Below is a small trained network, with its code and all its weights. Each question gives an input and a class and asks what happens when units are switched off, that is, made to give their printed mean instead of their output.

import numpy as np


def w(rows, s, z=0):
    codes = np.array(rows[::2]) - 128.0
    scale = np.full(codes.shape[1], s)
    scale[-1] = z or s
    return codes * scale


def f(y):
    return y / 2 * (1 + np.tanh(0.7978845608 * (y + 0.044715 * y**3)))


def log_softmax(a):
    a = a - a.max(-1, keepdims=True)
    return a - np.log(np.exp(a).sum(-1, keepdims=True))


def net(x, mask):
    res = np.array(x, float).reshape(1, 8) / 4 @ E
    y = f(res @ A[0][:, :-1].T + A[0][:, -1])
    res = res + np.where(mask, y, B[0][:, -1]) @ B[0][:, :-1]
    return log_softmax(res[-1] @ U[:, :-1].T + U[:, -1])


A, B = {}, {}
E = w([
[170,103,246,146],'x0',
[92,212,141,153],'x1',
[159,143,154,124],'x2',
[136,137,113,156],'x3',
[174,139,132,191],'x4',
[119,119,78,189],'x5',
[104,37,178,125],'x6',
[77,110,164,174],'x7',
],0.011)
A[0] = w([
[95,104,100,57,247],'neuron 1',
[184,95,89,174,198],'neuron 2',
[202,176,176,135,191],'neuron 3',
[198,120,100,132,252],'neuron 4',
[92,127,110,10,195],'neuron 5',
[73,171,59,188,244],'neuron 6',
],0.012,0.0033)
B[0] = w([
[137,142,146,23,232],'neuron 1',
[108,24,65,185,192],'neuron 2',
[207,211,219,178,226],'neuron 3',
[212,117,68,143,198],'neuron 4',
[155,163,145,2,254],'neuron 5',
[37,157,60,153,244],'neuron 6',
],0.0097,0.008)
U = w([
[208,53,52,137,25],'0',
[224,209,154,160,87],'1',
[65,198,64,152,74],'2',
[188,162,87,11,131],'3',
[132,40,168,102,252],'4',
],0.012,0.0017)

Each question gives the input, the list of numbers given to net, and the class t.
The units are the neurons (one row each of A and B). Each row of codes is followed by its name. A weight is (code - 128) times the scale printed after its matrix; where a second scale follows, it is the last column's (A, B and U).
mask holds one flag per neuron, in row order. A switched-off neuron (its flag False) gives its mean, the last column of its row in B, instead of its output. The means were averaged over made-up inputs and are rounded, as every weight is.
A unit's drop is (log p(t) with every unit on - log p(t) with that unit switched off) / (log p(t) with every unit on - log p(t) with every unit switched off).
The circuit of an input: a set's keep is (log p(t) with only the set's units on - log p(t) with every unit switched off) / (log p(t) with every unit on - log p(t) with every unit switched off). Starting from all 6 units, units are removed one at a time, each time the one whose removal leaves the highest keep (on an exact tie, the one counted first), for as long as the keep stays at least 0.8.
units of the circuit, in order: the units of the circuit, biggest drop first
most important unit: the unit with the biggest drop
k most important neurons: the k neurons with the biggest drops, biggest first
drop when u is switched off: that unit's drop, to one decimal
input [1,-4,-3,2,8,-3,-2,-6], class 0: units of the circuit, in order : neuron 2
input [0,4,3,7,6,4,2,-4], class 0: 3 most important neurons : neuron 2; neuron 4; neuron 5
input [1,-4,-1,-5,5,-8,0,5], class 1: units of the circuit, in order : neuron 2; neuron 1; neuron 5
input [8,-6,6,2,7,8,2,6], class 0: 2 most important neurons : neuron 2; neuron 4
input [-8,-4,8,8,4,-3,-7,-2], class 0: 2 most important neurons : neuron 4; neuron 2
input [3,-8,3,1,6,0,-2,-4], class 0: 2 most important neurons : neuron 2; neuron 4
input [8,-2,6,-8,-4,-8,1,8], class 1: 2 most important neurons : neuron 3; neuron 2
input [-2,-6,-6,3,-3,-7,3,7], class 3: 2 most important neurons : neuron 5; neuron 1
input [2,-1,6,-8,-2,-1,-1,3], class 1: 2 most important neurons : neuron 1; neuron 2
input [0,6,4,-5,7,7,4,-4], class 2: 4 most important neurons : neuron 6; neuron 2; neuron 5; neuron 1
input [-2,8,-1,8,-2,-6,-4,-1], class 2: drop when neuron 1 is switched off : 0.0
input [-1,4,5,7,4,6,0,-4], class 2: drop when neuron 6 is switched off : 1.3
input [-2,-2,-1,-6,7,4,-4,-6], class 0: drop when neuron 4 is switched off : 0.1
input [3,5,1,-5,-1,-6,-5,0], class 1: most important unit : neuron 3
